Below are the code and all the weights of a small trained network. Each question names an input and a target symbol and asks about switching units off, where a switched-off unit gives its printed mean instead of its output.

import numpy as np


def w(rows, s, z=0):
    codes = np.array(rows[::2]) - 128.0
    scale = np.full(codes.shape[1], s)
    scale[-1] = z or s
    return codes * scale


def norm(h):
    return h / np.sqrt((h * h).mean(-1, keepdims=True) + 1e-5)


def f(y):
    return np.maximum(y, 0)


def softmax(a):
    e = np.exp(a - a.max(-1, keepdims=True))
    return e / e.sum(-1, keepdims=True)


def log_softmax(a):
    a = a - a.max(-1, keepdims=True)
    return a - np.log(np.exp(a).sum(-1, keepdims=True))


def net(x, mask):
    ids = ['ΓΛΨΩαβδηθπτφ'.index(c) for c in x.split()]
    T = len(ids)
    res = E[ids] + P[:T]
    q, k, v = (norm(res) @ M[0].T for M in (Q, K, V))
    z = softmax(np.where(np.tri(T) > 0, q @ k.T / 2**0.5, -1e9)) @ v
    res = res + np.where(mask[0], z, O[0][:, -1]) @ O[0][:, :-1]
    y = f(norm(res) @ A[0][:, :-1].T + A[0][:, -1])
    res = res + np.where(mask[1:9], y, B[0][:, -1]) @ B[0][:, :-1]
    return log_softmax(norm(res)[-1] @ U[:, :-1].T + U[:, -1])


Q, K, V, O, A, B = {}, {}, {}, {}, {}, {}
E = w([
[143,111,202,44],'Γ',
[134,51,218,194],'Λ',
[86,128,59,74],'Ψ',
[155,161,92,13],'Ω',
[139,97,193,222],'α',
[169,147,169,119],'β',
[33,105,158,123],'δ',
[3,89,253,201],'η',
[77,68,36,123],'θ',
[132,128,118,70],'π',
[175,205,147,122],'τ',
[39,151,216,171],'φ',
],0.013)
P = w([
[125,165,120,131],'0',
[119,39,117,120],'1',
[122,168,130,126],'2',
[165,70,129,94],'3',
[123,166,129,132],'4',
[196,43,130,110],'5',
[122,166,130,130],'6',
[214,3,123,139],'7',
],0.015)
Q[0] = w([
[105,57,21,250],'head 1',
[230,145,246,202],'head 1',
],0.013)
K[0] = w([
[89,50,27,245],'head 1',
[221,146,237,249],'head 1',
],0.012)
V[0] = w([
[195,24,107,101],'head 1',
[253,22,113,219],'head 1',
],0.0056)
O[0] = w([
[147,153,98,18,132],'head 1',
[74,175,254,6,255],'head 1',
],0.0051,0.0003)
A[0] = w([
[157,56,22,86,105],'neuron 1',
[87,44,106,64,252],'neuron 2',
[132,181,116,180,96],'neuron 3',
[201,116,161,101,21],'neuron 4',
[105,8,159,151,68],'neuron 5',
[59,212,100,88,250],'neuron 6',
[150,112,150,10,119],'neuron 7',
[238,147,134,84,112],'neuron 8',
],0.011,0.0019)
B[0] = w([
[206,140,235,176,250],'neuron 1',
[27,89,127,51,254],'neuron 2',
[100,207,123,94,162],'neuron 3',
[92,56,191,137,172],'neuron 4',
[196,70,85,18,251],'neuron 5',
[165,104,29,192,171],'neuron 6',
[73,56,61,82,212],'neuron 7',
[86,89,112,6,191],'neuron 8',
],0.013,0.0069)
U = w([
[91,101,95,66,162],'Γ',
[207,104,193,94,119],'Λ',
[202,134,98,149,252],'Ψ',
[251,148,55,91,40],'Ω',
[138,187,222,132,128],'α',
[126,211,136,68,88],'β',
[99,126,33,151,92],'δ',
[53,101,179,176,4],'η',
[179,57,136,215,27],'θ',
[228,178,152,130,144],'π',
[159,211,79,98,169],'τ',
[89,174,115,164,197],'φ',
],0.016,0.0048)

Each question gives the input, a string of symbols that net reads in full, and the target symbol t.
The units are the heads (2 rows each of Q, K, V and O) and the neurons (one row each of A and B). Each row of codes is followed by its name. A weight is (code - 128) times the scale printed after its matrix; where a second scale follows, it is the last column's (O, A, B and U).
mask holds one flag per unit, heads first, then neurons. A switched-off unit (its flag False) gives its mean, the last column of its rows in O or B, instead of its output. The means were averaged over made-up inputs and are rounded, as every weight is.
A unit's drop is (log p(t) with every unit on - log p(t) with that unit switched off) / (log p(t) with every unit on - log p(t) with every unit switched off).
The circuit of an input: a set's keep is (log p(t) with only the set's units on - log p(t) with every unit switched off) / (log p(t) with every unit on - log p(t) with every unit switched off). Starting from all 9 units, units are removed one at a time, each time the one whose removal leaves the highest keep (on an exact tie, the one counted first), for as long as the keep stays at least 0.8.
circuit, biggest first: the units of the circuit, biggest drop first
top k neurons: the k neurons with the biggest drops, biggest first
drop when u is switched off: that unit's drop, to one decimal
input Ψ θ η θ θ θ α, target α: circuit, biggest first -> neuron 5; neuron 7; neuron 3
input Ω Λ Ψ α φ Ψ, target Λ: circuit, biggest first -> neuron 1
input θ δ η τ π α, target Γ: top 2 neurons -> neuron 1; neuron 7
input δ Ω α α Λ η φ τ, target Γ: top 2 neurons -> neuron 8; neuron 1
input θ η Ω Γ Λ Γ α, target α: top 2 neurons -> neuron 2; neuron 5
input Ψ α Ψ θ π β, target Γ: top 2 neurons -> neuron 7; neuron 1
input τ Ψ Ψ η Ω Λ, target Γ: top 2 neurons -> neuron 1; neuron 7
input η Ψ Λ Ψ δ, target δ: top 2 neurons -> neuron 6; neuron 5
input δ δ θ, target θ: circuit, biggest first -> neuron 1; neuron 5; neuron 6; neuron 7
input θ Ψ π τ θ η τ, target τ: drop when neuron 5 is switched off -> 0.3
input π Ω Ω τ Ψ, target Ψ: drop when head 1 is switched off -> 0.4
input Ψ β θ θ α Ψ π, target π: drop when head 1 is switched off -> 1.4
